Here is a tiny trained network, its code and every weight. The questions are about switching its units off for an input and a target symbol, where a switched-off unit gives its printed mean instead of its output.

import numpy as np


def w(rows, s, z=0):
    codes = np.array(rows[::2]) - 128.0
    scale = np.full(codes.shape[1], s)
    scale[-1] = z or s
    return codes * scale


def norm(h):
    return h / np.sqrt((h * h).mean(-1, keepdims=True) + 1e-5)


def f(y):
    return y / 2 * (1 + np.tanh(0.7978845608 * (y + 0.044715 * y**3)))


def softmax(a):
    e = np.exp(a - a.max(-1, keepdims=True))
    return e / e.sum(-1, keepdims=True)


def log_softmax(a):
    a = a - a.max(-1, keepdims=True)
    return a - np.log(np.exp(a).sum(-1, keepdims=True))


def net(x, mask):
    ids = ['ΘΣΨαβγδεητ'.index(c) for c in x.split()]
    T = len(ids)
    res = E[ids] + P[:T]
    u = 0
    for l in range(2):
        r = norm(res)
        for j in range(3):
            rows = slice(2 * j, 2 * j + 2)
            q, k, v = (r @ M[l][rows].T for M in (Q, K, V))
            z = softmax(np.where(np.tri(T) > 0, q @ k.T / 2**0.5, -1e9)) @ v
            o = O[l][rows]
            res = res + np.where(mask[u + j], z, o[:, -1]) @ o[:, :-1]
        u += 3
        y = f(norm(res) @ A[l][:, :-1].T + A[l][:, -1])
        res = res + np.where(mask[u : u + 12], y, B[l][:, -1]) @ B[l][:, :-1]
        u += 12
    return log_softmax(norm(res)[-1] @ U[:, :-1].T + U[:, -1])


Q, K, V, O, A, B = {}, {}, {}, {}, {}, {}
E = w([
[162,64,176,131,2,95,110,85],'Θ',
[129,78,146,182,117,156,203,34],'Σ',
[77,174,127,173,131,100,108,145],'Ψ',
[228,166,134,128,87,65,149,58],'α',
[178,124,186,87,173,124,105,156],'β',
[159,137,112,124,104,124,207,134],'γ',
[158,150,156,70,154,163,150,88],'δ',
[112,80,97,107,135,112,150,85],'ε',
[199,160,42,134,202,110,151,165],'η',
[148,120,115,125,134,185,142,190],'τ',
],0.0078)
P = w([
[170,22,187,255,175,90,190,118],'0',
[190,158,146,197,120,146,105,62],'1',
[177,162,132,167,98,115,132,73],'2',
[156,173,138,125,90,103,165,74],'3',
[127,179,129,88,86,88,176,76],'4',
[87,183,130,46,82,67,180,81],'5',
[60,178,138,11,84,58,196,104],'6',
[20,171,137,9,99,49,227,111],'7',
],0.0027)
Q[0] = w([
[71,82,114,139,94,111,109,84],'L0H1',
[192,211,135,41,192,167,214,252],'L0H1',
[81,224,120,248,118,66,124,117],'L0H2',
[153,78,69,213,254,152,99,131],'L0H2',
[107,174,166,108,113,90,215,120],'L0H3',
[86,110,78,91,168,140,212,164],'L0H3',
],0.0054)
K[0] = w([
[198,43,101,105,152,148,139,92],'L0H1',
[3,248,148,154,112,96,85,158],'L0H1',
[115,151,66,18,108,153,169,183],'L0H2',
[204,95,130,200,96,161,101,97],'L0H2',
[126,161,88,166,155,58,119,155],'L0H3',
[53,131,180,145,115,161,126,139],'L0H3',
],0.0058)
V[0] = w([
[23,128,159,207,175,47,109,150],'L0H1',
[109,151,160,155,113,170,118,134],'L0H1',
[152,86,84,35,104,194,165,159],'L0H2',
[72,168,100,189,131,181,98,221],'L0H2',
[5,222,139,230,136,62,89,157],'L0H3',
[94,110,253,188,131,168,147,133],'L0H3',
],0.0037)
O[0] = w([
[125,210,124,182,24,144,71,48,59],'L0H1',
[70,169,128,128,116,120,82,113,126],'L0H1',
[197,146,118,105,15,156,17,93,139],'L0H2',
[174,66,78,124,112,97,190,208,36],'L0H2',
[126,94,186,4,114,20,188,166,5],'L0H3',
[26,82,94,16,114,163,132,126,171],'L0H3',
],0.0035,0.0033)
A[0] = w([
[35,158,121,131,153,135,185,104,106],'L0N1',
[199,116,117,166,175,66,108,109,55],'L0N2',
[140,155,52,209,168,137,61,75,30],'L0N3',
[148,71,200,156,171,53,144,157,130],'L0N4',
[136,145,103,106,128,81,9,181,83],'L0N5',
[133,168,106,106,88,124,162,66,18],'L0N6',
[158,3,214,88,251,111,124,125,98],'L0N7',
[168,118,118,73,216,180,125,250,94],'L0N8',
[160,105,49,204,122,154,86,87,59],'L0N9',
[162,153,142,214,102,125,183,168,81],'L0N10',
[177,63,178,42,247,135,51,137,3],'L0N11',
[162,29,119,109,123,168,99,177,141],'L0N12',
],0.0046,0.0016)
B[0] = w([
[159,125,137,168,111,97,44,145,164],'L0N1',
[131,173,138,115,108,119,204,144,128],'L0N2',
[81,98,141,72,94,82,155,136,146],'L0N3',
[127,167,66,133,72,106,151,85,128],'L0N4',
[120,158,134,186,104,163,143,93,105],'L0N5',
[114,74,121,92,160,136,117,136,161],'L0N6',
[176,177,102,127,94,134,50,113,187],'L0N7',
[107,112,200,125,189,94,120,144,250],'L0N8',
[115,85,121,88,129,97,164,112,162],'L0N9',
[145,102,67,100,108,136,93,111,150],'L0N10',
[193,146,140,151,114,124,2,128,183],'L0N11',
[109,152,144,75,197,85,158,160,162],'L0N12',
],0.0052,0.0027)
Q[1] = w([
[159,70,100,201,180,199,57,191],'L1H1',
[180,108,98,101,142,94,162,207],'L1H1',
[103,113,145,170,194,194,46,134],'L1H2',
[109,134,102,178,155,203,58,206],'L1H2',
[157,40,140,165,201,208,124,228],'L1H3',
[2,108,137,173,144,137,123,183],'L1H3',
],0.0071)
K[1] = w([
[204,77,181,174,102,160,161,155],'L1H1',
[125,127,153,254,140,103,122,161],'L1H1',
[195,115,120,87,146,126,99,68],'L1H2',
[222,63,113,54,201,163,128,91],'L1H2',
[218,7,145,213,188,158,134,103],'L1H3',
[105,76,158,202,189,70,139,88],'L1H3',
],0.0083)
V[1] = w([
[178,14,75,193,162,11,76,111],'L1H1',
[66,175,103,232,75,121,185,230],'L1H1',
[219,89,202,78,111,182,120,81],'L1H2',
[55,165,119,98,68,178,125,159],'L1H2',
[110,50,253,203,124,147,96,135],'L1H3',
[164,83,157,46,210,21,108,89],'L1H3',
],0.0038)
O[1] = w([
[93,89,122,112,186,103,2,216,191],'L1H1',
[26,67,141,127,147,169,163,70,5],'L1H1',
[62,33,131,125,72,117,213,127,197],'L1H2',
[120,151,163,214,169,149,58,133,51],'L1H2',
[220,90,124,25,166,86,162,89,142],'L1H3',
[94,127,208,177,147,61,128,40,163],'L1H3',
],0.0046,0.0023)
A[1] = w([
[117,171,106,101,208,97,179,120,79],'L1N1',
[134,172,114,169,211,168,147,158,189],'L1N2',
[153,104,179,124,95,155,98,120,109],'L1N3',
[99,112,136,156,140,151,210,93,131],'L1N4',
[77,73,195,80,189,195,136,199,5],'L1N5',
[174,159,83,158,80,174,159,132,62],'L1N6',
[171,125,24,93,85,254,128,181,4],'L1N7',
[129,68,200,85,112,126,172,147,7],'L1N8',
[130,76,77,96,163,116,134,86,72],'L1N9',
[155,158,172,88,139,170,128,68,71],'L1N10',
[145,113,131,55,147,116,105,94,110],'L1N11',
[111,186,119,153,89,98,84,125,74],'L1N12',
],0.0082,0.0021)
B[1] = w([
[157,103,79,184,60,233,113,166,187],'L1N1',
[114,117,228,208,57,121,179,105,199],'L1N2',
[115,115,41,152,195,162,123,145,173],'L1N3',
[159,167,93,52,199,194,93,165,177],'L1N4',
[77,182,254,70,203,57,173,154,255],'L1N5',
[57,195,121,61,112,97,96,91,183],'L1N6',
[59,201,85,52,5,176,85,233,211],'L1N7',
[145,133,207,109,97,182,79,123,205],'L1N8',
[45,195,132,148,161,137,120,108,185],'L1N9',
[89,17,45,107,145,75,161,209,185],'L1N10',
[101,155,133,198,102,85,110,186,209],'L1N11',
[168,110,132,92,181,209,139,86,175],'L1N12',
],0.0048,0.0036)
U = w([
[135,3,191,118,30,139,108,87,108],'Θ',
[100,74,94,63,226,218,171,53,131],'Σ',
[127,216,166,204,129,205,118,42,10],'Ψ',
[208,185,104,67,123,22,226,76,39],'α',
[233,163,136,130,186,124,3,151,89],'β',
[87,193,94,55,52,182,95,188,211],'γ',
[132,22,33,104,182,67,166,224,110],'δ',
[3,121,109,185,149,32,84,89,60],'ε',
[171,131,105,253,109,163,207,189,184],'η',
[108,125,248,83,199,106,195,192,244],'τ',
],0.0055,0.0014)

Each question gives the input, a string of symbols that net reads in full, and the target symbol t.
The units are the heads (2 rows each of Q, K, V and O) and the neurons (one row each of A and B). Each row of codes is followed by its name. A weight is (code - 128) times the scale printed after its matrix; where a second scale follows, it is the last column's (O, A, B and U).
mask holds one flag per unit, layer by layer, with each layer's heads first. A switched-off unit (its flag False) gives its mean, the last column of its rows in O or B, instead of its output. The means were averaged over made-up inputs and are rounded, as every weight is.
A unit's drop is (log p(t) with every unit on - log p(t) with that unit switched off) / (log p(t) with every unit on - log p(t) with every unit switched off).
The circuit of an input: a set's keep is (log p(t) with only the set's units on - log p(t) with every unit switched off) / (log p(t) with every unit on - log p(t) with every unit switched off). Starting from the 12 units with the biggest drops (on a tie, the unit counted first), units are removed one at a time, each time the one whose removal leaves the highest keep (on an exact tie, the one counted first), for as long as the keep stays at least 0.8.
circuit, biggest first: the units of the circuit, biggest drop first
unit that matters most: the unit with the biggest drop
top k neurons: the k neurons with the biggest drops, biggest first
k most important neurons of layer l: the k neurons of layer l with the biggest drops, biggest first
drop of u: that unit's drop, to one decimal
input Σ Σ γ Ψ, target Σ: unit that matters most : L1N12
input Σ τ η τ Ψ, target γ: circuit, biggest first : L0H2, L1H3, L0N8, L1N7
input τ Ψ β, target γ: top 3 neurons : L0N8, L0N5, L0N12
input Ψ δ τ η, target γ: circuit, biggest first : L0H1, L1N7, L1H3
input τ β η, target η: circuit, biggest first : L1N1, L1N2
input γ τ Ψ η η, target Ψ: circuit, biggest first : L0H1, L1H3, L1N2, L1N12
input η τ Ψ β δ, target α: circuit, biggest first : L1H1, L0H1, L1N10
input Ψ τ α Σ, target γ: top 2 neurons : L0N8, L0N7
input τ τ ε β Ψ γ δ, target α: circuit, biggest first : L1H1, L0H1, L1N10, L1N7
input δ Ψ Θ Σ δ β Ψ, target Ψ: 2 most important neurons of layer 0 : L0N8, L0N11
input β η η γ η, target η: top 2 neurons : L1N1, L1N2
input τ Ψ α τ τ γ Θ, target γ: 2 most important neurons of layer 0 : L0N8, L0N11
input Θ Θ τ τ Ψ τ α ε, target γ: 3 most important neurons of layer 0 : L0N8, L0N7, L0N5
input τ Ψ δ Θ Σ η, target Ψ: unit that matters most : L0H1
input γ Ψ τ Σ Θ, target γ: top 2 neurons : L0N8, L1N7
input γ Σ τ α Σ ε Ψ, target β: 2 most important neurons of layer 1 : L1N12, L1N5
input β β Θ Ψ γ, target Σ: 2 most important neurons of layer 1 : L1N12, L1N7
input β β β Ψ, target δ: top 3 neurons : L0N1, L0N11, L1N5
input Σ τ τ Σ Θ ε Ψ, target β: 3 most important neurons of layer 0 : L0N1, L0N8, L0N12
input Ψ β γ, target Σ: most important neuron of layer 0 : L0N8
input γ Θ γ β δ Ψ, target α: top 3 neurons : L0N1, L1N7, L1N8
input γ Σ β Σ Ψ, target δ: top 3 neurons : L0N1, L1N5, L1N8
input δ Ψ δ γ Σ, target α: 2 most important neurons of layer 1 : L1N10, L1N6
input η α Ψ, target Ψ: top 2 neurons : L1N12, L0N4
input Θ η Ψ γ Θ, target Σ: top 2 neurons : L1N12, L0N8
input γ Θ τ β Ψ τ Σ, target γ: drop of L0N8 : 0.2
